[ 32  32 -19 -57  21 -42   3  35   2 -17  -9  -6  29   0  -8 -20   9  48
   6 -14  12  -9 -47   7  26 -19  -4 -43  29 -34   2  45  28 -27] => 4
[-11  70   9 -42  11 -31 -78  13 -18 -20  -5 -29  40 -21 -16 -14  23   2
  23  16   2 -21 -12  20 -20 -36 -15 -18   8  -7   9  17 -33   3] => 4
[ 10 -24 -21 -11  58 -21  19  34 -24  -9   0  12 -40 -33  -8 -10 -17  20
  37   5  42 -31 -14  13  16  12  28   8  36   9 -11   9  12  20] => 3
[-34  61  14  13 -30   5  -9   9 -34  12   7  21 -39 -31  12  33  -6 -42
 -13 -11  37 -26  10  32 -17 -66  12  -6 -14  16 -34 -18  62  30] => 6
[-12   8  -1  32 -71   8 -28 -46 -14 -27  -4   3  22  -6  19   8  12 -43
 -33  -9  -1 -36  16 -20 -68 -61 -54   4 -23  10   4 -35   0  37] => 8
[ 33  19 -32  14  21 -16   1  49  79 -64 -14 -11  55 -23 -41  37 -43  -1
  21   3  16 -15 -34 -25  19 -22  -3   7  22  23 -23  23  38 -29] => 7
[-114   81   25  -13   20   -9   -4   22  -27   31   63   -7   14    9
    2   34   62  -19    9   -9   17   43   11   48  -40   11   23   51
   -1  -57    1   24   -7   53] => 0
[ 49 -44  20  -7 -14   6 -21 -35  28  -9  50   5 -28  20  20  -4  -7   5
  26 -21  14  -4 -21  31  42 -53  13   6  11   6  23  -6  66 -24] => 8
[-45  24  23  30  37 -92   0   7 -14 -26  45  36  -1  77  14  -3  21 -23
   7  25  42   3 -33  21   7   2   8  43   5 -14   2  -4 -14  36] => 3
[ 37 -19 -12  21  -2  18  29  -7  -9 -29   1 -20 -17  -7   4 -10  38  -8
 -35  -4  38  18  17  -5 -38 -76 -25   6 -21 -14 -46 -30  41  14] => 7
[-99  64 -20  24  31 -24  34 -14   3 -36  63  38  68  22  -4  89  16 -33
   7  13  43   7  13  24  -1 -23  48  65  30   1  28   0   0  42] => 8
[-105   25   38   14   10  -38   25   -5  -30   13   11   40   12   17
   25    1   39  -49  -29   16   41   19  -17   59  -11  -12   12   61
    6  -40  -17   51   -9   74] => 5
[ 16 -10   8  12  -4  11  22 -50 -16 -13   1 -40 -31 -36  15   9  28 -45
   7  34  28  18  63  67 -37 -71  11  24   2  20 -48 -26  37  21] => 5
[  7 -33  12  -2 -65  22 -78 -20 -55   7  27   0 -30 -57  29 -28  50 -10
  11 -26   2  15  38   1 -54 -45 -48  41 -53  -5 -28 -33  36  28] => 9
[-106   44   14    6   29  -35   58   37   -2  -35   37   37   23   62
  -28   67   -4  -36    6   23   74  -10  -16   22    5  -20   10   45
   -2  -49   12    5  -24   27] => 5
[-80  80 -23   8  -4 -23 -10   5 -41  -5  14  44  30 -23   3  15  43   4
 -42   1  33  22  -1  37   2   4   7  37 -21 -11  14  44  -3  70] => 9
[ 46  39 -10 -66  30  -6 -36  46  43 -57  -9 -14  36 -14 -42  -2  34  66
  20  -6   7 -25 -43   8 -13 -59 -43  12 -40 -19  21  23   6 -22] => 4
[-44  98  -7  43  27   8  47  54  -8  -2 -22  -4  26 -19 -20   4 -11   7
  46   6  30 -35 -19 -15 -45   0  -8  10  -5  32  -8 -15  21  25] => 8
[ 11  39  -2 -15   0 -22  11  61  15 -71  -7 -26  49 -24 -28  19 -39   8
  60  10  45 -36 -48 -23  28 -20  -4 -31  65  23 -17  14  29   7] => 8
[  7 -17  16  16  14  49 -17 -20  -9   2  10 -16   5  -7  21  10  17 -36
 -15 -12  42  27  34   7 -23 -50  23  25 -18  37 -50 -28  41  -1] => 1
[ 35  -1  13 -27   2  -8 -15   4 -66  11  14   5 -12 -36  21  25  16  39
  16 -22 -21  21  -6  56 -12 -14  12  21 -26  26  14  20  58  40] => 2
[ 21   6  -1 -33 -54   1   7 -35  -9   9  45  21 -48 -16  22  13  32   6
  13   5  -7  12   6  11   1 -53 -23  -9 -81 -23  -2  -6  45  -2] => 9
[  9  47   7 -16 -23  12 -10  13 -46   7  17  39 -35 -46  -4  43  -4  11
  28 -30  15 -48   3  16 -14 -30   5  18 -10  10   6 -36  56  13] => 6
[-54  37  29 -20  -1 -61  56  10  -3  -8  -2  22  31  18  -3  25  55   2
   3  30 -23  -2 -22  56 -22   2 -11  38 -14 -29  -4  17 -18  37] => 2
[  11   53   37 -101  -55   18   -8   32  -35   10   33   -6   34  -69
  -15   17   37   11   60  -36  -18  -13    0   30  -45  -40  -14  -19
  -24    4    1  -20   35  -14] => 0
[-77  26  69 -10 -16 -37 -23  -5   5 -26  19  23  83  57  14  24  29 -30
  27  20  14  -4 -14  14   6  19  28  40   1  17   3 -22 -59  23] => 1
[ 32 -68   9  14  34  27 -33  -5  11 -13  43 -20 -58   6  38  -5 -22  35
  57 -33   3   4   1   7  -7 -66  19  14 -32  26  42   3  66   5] => 8
[-48  37  18 -30   3 -85 -50  33   8 -38  26  26  18  46 -16   6  27 -27
   3  19  55   4  12  -1 -17 -26 -44  37   1 -40 -18 -21 -11  -2] => 9
[-40  54  17   9  17  -9 -23   2 -58  11  42   3  -6 -15  13  33  21   0
  16 -13 -23  18   2  47 -54 -58   5   6 -65  19  33  20  27  41] => 2
[ 35 -21  26 -26 -13 -13  -9 -36  22 -25 -14  10 -19 -15   6 -34  40 -50
 -70   1  31   8  13  11 -55 -90 -49  11 -17 -25 -26  13  -7  13] => 5
[  0  49  23 -45 -34  30  18  53  10 -22   6   0 -42 -30   0  58  -4  40
  31 -18   1 -20 -18  12 -18 -45   5  -8 -61   2   0   0  33  44] => 6
[ -2  59  -7  27   6  27 -16  38 -60 -38  12 -32  37 -60 -28  42 -10  39
  57 -10   4  -6 -14  58   4 -28  33  -3 -17  76  22   2  50  31] => 2
[-68  90  19 -24  58   6 -31 -16 -59  27  36   6  21  26  16  41  50  19
  -5   4  15  32   0  64 -32   3  31  62 -29 -12  42  38  -5  70] => 0
[ 11  53 -19 -34 -39   4  -4  46 -48 -29  51  11 -15 -45 -36  80 -39   5
  59  -7  -8 -47   0  41  -6 -26 -10   5 -62  36  44 -32  20  23] => 3
[-69  43 -10 -10 -20   1  -6 -12   5  19  23  47  46 -13  -8  78  13 -15
   3 -10  10 -12   1   6   2  40  27  46 -13  -7  17  -8  -8  21] => 0
[-85  38  22 -14   1 -19 -16 -14   3  14  45  25  47 -23  17  11  78 -51
 -22  -5 -24  47  14  23 -24 -12  14  57 -29 -24  12  23 -26  37] => 0
[ 31   4   6  -5 -25 -36  -5 -47 -13 -10  10 -28   7  -8  36 -21  50 -33
 -22   9  18  41  22  31 -20 -61  22 -18  24  -1 -46 -11  20   4] => 4
[  4  43 -21 -25  13   3 -25  49  55 -63  10  -9  34 -49 -22  42   7  41
  43  -8  31  -6 -44 -11  -6 -74   6  -3 -55  18  -6  35  31   9] => 4
[  3   4  28 -16 -50  29 -59  34 -49 -16  29 -25 -16 -38   8  20 -35 -20
  60  -3 -24   9  -1  29 -12 -49 -18  21 -69  41  13  12  33  25] => 9
[  2   4   4 -15  43  -2 -31   8 -12 -36  14   8  14  -4  -7  33  -5  -1
  58   7  26 -25  21 -33 -49 -65 -28  21 -56  18  10 -33  17 -12] => 5
[ 31 -14  19 -15 -43  -9 -52 -39 -12 -18  11 -10 -62 -65  13 -34  37 -55
 -35  13   8  17  31  43 -51 -88 -41  29 -24  -6 -23  18   3  36] => 9
[-41  19   9 -24  29  18   5  53  -2 -40   3 -30  52 -81 -37  11  26   0
  58   5  14 -17 -20   7 -28 -64   5  -8  20  11 -46  26  21   0] => 2
[-17 -31  43 -29  -5  17 -15  13 -39  35  24  -7  -2  19  37   5  -3  -3
  46 -27  32   5  13  29   7 -21  31  -9   1  19 -45 -31  73 -19] => 1
[-86  -1 -23 -13  33  -8 -49   7 -34 -35  64   6  59 -17  16  84  19 -31
  11  20   0  49  26 -26  47  -5  37  37 -18 -18  17  17 -35  62] => 7
[-87  29  26 -33  13 -12  29  18  21 -20  -4  21   1 -14   5  45  41  10
  13  22  14 -15   9  56   8  -2  54  52  20 -14  -8  11 -28  66] => 6
[ 17   8  14   6   4  33  -9 -62 -57  -3   9 -40  21 -11  16 -50  64 -10
 -27 -13  59  12   1  26 -30 -51  20 -19  76 -15 -44  -1  33   3] => 0
[-22  -8  22 -48 -41   6  -9  36 -10   6  16 -11  19  -4   4  39 -43  13
  75 -27 -20 -32 -23  22  15  -5  20 -34 -13  15  23   3  43 -19] => 0
[-63  43 -11 -10   2 -39  -6   7 -17  14  29  63  21  14   5  42  56   8
  -2  -1  15   6  -2   8  11  14   4  60 -67 -33  28 -27 -20  27] => 4
[-21  58   9  13  31   3  -2  80  52 -29  38  -3  24 -30 -35  24 -20  -9
  86 -13  47  -9 -16 -20  -4 -48  10  17 -10  44 -12 -29  57 -26] => 8
[-56 -50  -3  10 -24 -95  26  10   5 -41  45  37   3  43  27  44  13 -48
  32  37  26  30  18 -17  46   9   6  53  -2 -33 -30 -29  12  11] => 9
[-85  61  33   9  44  -1 -14  44  -7 -12   3  16  38  60 -10  30   0 -15
  -3   7  29 -11 -10   5 -25  -3  -3  37 -52  11  25  -5 -43  27] => 1
[-57  57  34 -20  23 -24 -39  -5  32 -13  16   0  29  29   7  20  53 -20
 -23  26 -26  24   7  28  14  10  16  64  13 -32   3  19 -40  34] => 6
[ 16  65  15 -11  23  20 -44  42  -5 -20 -24 -35  44   2  -8  24 -36  36
  64  10   4 -33 -41 -17   4   8 -14 -19 -34  47 -14  14  36  -5] => 1
[-79  49  15 -40 -31 -16 -32 -20 -59  31  40  37  40 -23  10   4  59 -21
  -3  -5 -24  21  47  34 -37  22   5  50  -6 -25  29  -8 -53  34] => 9
[-10 -15  44 -22   6  22 -28  -3  40 -17  -7 -12  14   6  15 -11  36 -19
 -19 -10  51  11  17  23 -46 -77   3  13 -22  26 -56 -15  20   1] => 1
[ 29  -8  18 -16 -14 -10   7  38 -27 -20  41 -12 -14  26 -14   0 -18 -14
  40 -19  20 -20  -5  -4   4 -34 -32   0  25 -19  15 -46  38 -29] => 8
[ 55 -26  29  10   1 -13 -14 -34  61 -64  -8 -12 -55   5  -7   8  10 -11
   0  18  72 -30  11  18  -6 -69  28  18  62   9 -48 -43  18  -5] => 6
[-67  81  -7 -22  57 -32  19  18  48 -25  12  34  66   6 -17   8  52 -15
 -33  15   7   7  -2  23 -11 -42  -9  47 -12  -7  31  28 -20  21] => 8
[ 34 -26   9 -28   2   1 -13 -40   0 -10   4 -37 -25  -1  15 -21  35  -4
   4  13  16   0  14  35 -24 -78   6 -13   3 -19 -20  -9   5 -14] => 4
[ 32  12  -2  35  62  13  23  33  38 -26   7 -23  -2  -9 -54  -2  12  22
  81  13  28 -28 -14  39 -15 -19  19  88  13  10  -2 -35  18 -52] => 4
[-14 -27 -17 -36 -60  13  -4 -13   0  -9  11  -8  10 -24  22  13 -21 -32
 -29 -39  13 -14  30 -22 -21 -66  -6 -76  30  -6  -5  -8  23  -1] => 8
[ 16  50   0   7 -14 -11 -39 -44   4 -27  17   0  36 -28   4   3  37 -58
 -53  23   9  27   5 -17  -5 -69 -13 -18 -20  10 -19   2 -14  19] => 7
[ 19  39 -34  15  35  -7  -6  -4  56 -27 -41 -27   5 -25 -15   8 -33  59
  38  -1  32 -58 -48 -12 -15  -2  13 -48  40   9 -10  55  47 -10] => 0
[ 25  75  -1 -22   4 -16   5  43  47 -18  18 -26  15 -45 -24   4 -25  -5
  53 -15  -5 -16 -13 -27 -46 -34 -17 -36  29   8  -2  15  30 -25] => 8
[-83  41  56 -20  26 -19 -16   6  18  18  57  44  29  43   3  18  57 -36
 -30 -13  -2  37   1  60 -17  -2  17  91 -28 -29  33  23 -39  28] => 1
[ -7 -60  32 -59   0   0 -29  17  10  -7  20 -12  16  12  33  20  -8  29
  75 -14 -45  -4  10   4  20  -2  20  -7 -37  18  22  -5  15 -19] => 1
[-72  53  12 -39  -9  27 -39  66  33 -27 -12  -9  21 -46 -35  43 -10  -1
  48 -20  34 -71   6   5 -54 -71 -12  -3  12  -3 -46 -15  36  -7] => 6
[-73  24  16   1  27 -13  10 -14 -44  13  34  36  17  30  -5  44  -4 -50
 -20   0  56  10  22  36 -13   3  35  52  41 -29  16   5 -29  30] => 5
[ -9  -3   7   4  -4 -25 -24  51 -52 -25  16 -37   6  22   8  41 -62  15
  97  -7   4 -35  12  14  22   9  15 -32  10  38  10 -36  55 -16] => 1
